Below are the code and all the weights of a small trained network. Each question names an input and a class and asks about switching units off, where a switched-off unit gives its printed mean instead of its output.

import numpy as np


def w(rows, s, z=0):
    codes = np.array(rows[::2]) - 128.0
    scale = np.full(codes.shape[1], s)
    scale[-1] = z or s
    return codes * scale


def f(y):
    return np.maximum(y, 0)


def log_softmax(a):
    a = a - a.max(-1, keepdims=True)
    return a - np.log(np.exp(a).sum(-1, keepdims=True))


def net(x, mask):
    res = np.array(x, float).reshape(1, 3) / 4 @ E
    y = f(res @ A[0][:, :-1].T + A[0][:, -1])
    res = res + np.where(mask, y, B[0][:, -1]) @ B[0][:, :-1]
    return log_softmax(res[-1] @ U[:, :-1].T + U[:, -1])


A, B = {}, {}
E = w([
[34,45,132,98,196,171,54,117,185,184],'x0',
[179,129,83,158,158,178,114,28,217,118],'x1',
[93,148,148,145,8,132,186,80,124,209],'x2',
],0.015)
A[0] = w([
[101,133,148,192,82,135,112,65,104,160,160],'n0',
[175,126,109,85,191,114,85,146,99,54,90],'n1',
[120,98,124,63,212,154,91,137,88,34,89],'n2',
[187,133,51,183,128,168,92,32,202,103,98],'n3',
[72,155,161,141,62,122,191,68,168,208,134],'n4',
[178,231,84,132,86,130,148,151,123,68,91],'n5',
[202,194,110,170,133,108,154,135,70,98,95],'n6',
[7,66,152,120,117,190,52,98,132,122,144],'n7',
[176,93,86,93,149,110,90,155,126,59,97],'n8',
[139,171,88,136,136,164,170,157,132,135,167],'n9',
[55,129,95,131,150,146,113,101,231,143,121],'n10',
[171,85,141,153,134,72,217,97,98,87,94],'n11',
[88,139,129,127,177,81,99,127,130,38,116],'n12',
[104,145,154,125,113,116,88,109,135,129,235],'n13',
[41,113,190,27,138,56,167,239,60,107,115],'n14',
[172,138,3,175,148,209,132,23,200,128,127],'n15',
[192,99,123,139,194,81,78,173,143,79,118],'n16',
[146,139,148,150,137,142,90,131,100,171,249],'n17',
[171,171,116,138,112,111,164,128,96,107,143],'n18',
[90,90,137,61,152,220,93,143,162,218,84],'n19',
[78,74,137,126,155,146,104,145,119,169,117],'n20',
[55,125,214,123,42,168,169,68,103,128,99],'n21',
[54,116,245,144,122,66,105,255,71,127,115],'n22',
[49,60,156,40,141,142,76,137,145,166,104],'n23',
[105,84,108,81,129,151,83,134,143,164,99],'n24',
[129,140,149,152,81,108,144,20,117,253,92],'n25',
[65,169,126,90,104,104,164,193,91,198,121],'n26',
[194,148,110,169,96,122,169,165,78,92,106],'n27',
[203,112,94,163,129,150,159,80,235,160,120],'n28',
[155,102,106,136,156,125,114,156,126,106,203],'n29',
[205,177,163,163,94,71,158,95,96,39,127],'n30',
],0.009,0.016)
B[0] = w([
[78,161,158,106,182,94,172,203,106,129,196],'n0',
[100,200,110,81,185,110,101,149,104,229,192],'n1',
[94,201,118,94,131,118,154,140,106,208,206],'n2',
[203,105,208,77,104,52,161,52,157,132,224],'n3',
[129,170,102,105,169,82,113,223,51,189,230],'n4',
[81,141,126,186,40,186,61,101,163,172,195],'n5',
[98,140,120,181,83,145,123,92,167,188,196],'n6',
[72,122,137,204,72,186,133,131,150,137,243],'n7',
[92,207,124,86,186,130,105,161,94,217,178],'n8',
[79,69,95,157,112,128,137,141,145,86,170],'n9',
[112,137,167,181,92,163,127,127,199,129,212],'n10',
[90,151,110,160,89,179,83,79,130,145,166],'n11',
[105,112,115,94,149,104,119,174,70,215,178],'n12',
[85,73,118,189,182,63,178,170,138,6,225],'n13',
[201,140,192,24,85,47,159,55,173,67,245],'n14',
[194,126,194,40,95,78,177,110,126,83,253],'n15',
[99,228,133,103,164,89,146,184,101,185,206],'n16',
[113,4,110,219,188,62,238,185,141,2,236],'n17',
[84,111,107,192,128,154,131,98,124,128,194],'n18',
[87,123,101,145,65,153,51,97,168,174,213],'n19',
[88,157,131,178,76,172,111,80,133,115,190],'n20',
[119,194,144,99,192,140,128,175,64,229,199],'n21',
[216,101,174,63,79,77,195,53,170,104,237],'n22',
[43,149,120,181,76,161,70,83,179,136,222],'n23',
[99,143,76,136,66,164,69,102,165,161,178],'n24',
[164,206,114,100,144,95,103,188,52,240,209],'n25',
[189,126,163,61,120,122,144,128,125,105,201],'n26',
[94,128,114,170,82,138,55,84,164,144,197],'n27',
[186,114,188,58,123,102,183,96,159,85,210],'n28',
[104,121,116,151,169,42,189,195,101,127,206],'n29',
[59,113,106,186,85,138,71,103,161,121,224],'n30',
],0.0079,0.018)
U = w([
[188,137,203,53,103,105,173,38,152,92,107],'0',
[84,146,119,208,77,149,107,60,161,143,111],'1',
[124,186,129,92,179,113,147,193,88,205,111],'2',
[115,70,118,204,178,98,203,194,125,7,254],'3',
[167,93,114,128,139,147,119,91,140,140,110],'4',
[130,129,55,129,159,167,152,114,117,135,96],'5',
[118,151,103,118,140,160,90,81,108,118,101],'6',
[153,126,101,120,121,152,135,128,144,105,96],'7',
],0.013,0.0079)

Each question gives the input, the list of numbers given to net, and the class t.
The units are the neurons (one row each of A and B). Each row of codes is followed by its name. A weight is (code - 128) times the scale printed after its matrix; where a second scale follows, it is the last column's (A, B and U).
mask holds one flag per neuron, in row order. A switched-off neuron (its flag False) gives its mean, the last column of its row in B, instead of its output. The means were averaged over made-up inputs and are rounded, as every weight is.
A unit's drop is (log p(t) with every unit on - log p(t) with that unit switched off) / (log p(t) with every unit on - log p(t) with every unit switched off).
The circuit of an input: a set's keep is (log p(t) with only the set's units on - log p(t) with every unit switched off) / (log p(t) with every unit on - log p(t) with every unit switched off). Starting from the 12 units with the biggest drops (on a tie, the unit counted first), units are removed one at a time, each time the one whose removal leaves the highest keep (on an exact tie, the one counted first), for as long as the keep stays at least 0.8.
circuit, biggest first: the units of the circuit, biggest drop first
most important unit: the unit with the biggest drop
top k neurons: the k neurons with the biggest drops, biggest first
drop of u: that unit's drop, to one decimal
input [4,5,3], class 0: circuit, biggest first -> [n15]
input [-8,-7,-6], class 1: top 2 neurons -> [n30, n5]
input [-7,-5,-8], class 2: top 3 neurons -> [n1, n16, n8]
input [0,-2,4], class 2: top 2 neurons -> [n21, n4]
input [5,-5,3], class 0: top 4 neurons -> [n14, n22, n26, n30]
input [2,-6,-6], class 0: top 3 neurons -> [n14, n22, n4]
input [3,7,7], class 0: top 3 neurons -> [n15, n3, n28]
input [0,6,7], class 2: top 3 neurons -> [n4, n25, n14]
input [3,1,4], class 2: top 2 neurons -> [n25, n4]
input [1,7,6], class 0: top 2 neurons -> [n15, n3]
input [0,7,-8], class 2: top 2 neurons -> [n16, n1]
input [7,7,-7], class 0: top 3 neurons -> [n15, n3, n28]
input [6,-7,-3], class 0: top 2 neurons -> [n14, n22]
input [7,-8,-4], class 0: circuit, biggest first -> [n14]
input [8,-8,3], class 0: top 3 neurons -> [n14, n22, n26]
input [4,-3,-4], class 1: top 2 neurons -> [n4, n23]
input [1,3,2], class 3: top 2 neurons -> [n14, n22]
input [-6,5,3], class 1: drop of n22 -> 0.5
input [-7,6,-7], class 1: drop of n5 -> 0.8
input [1,2,-3], class 3: most important unit -> n25
input [6,-8,2], class 0: drop of n14 -> 0.4
input [3,-3,3], class 3: drop of n3 -> 0.3
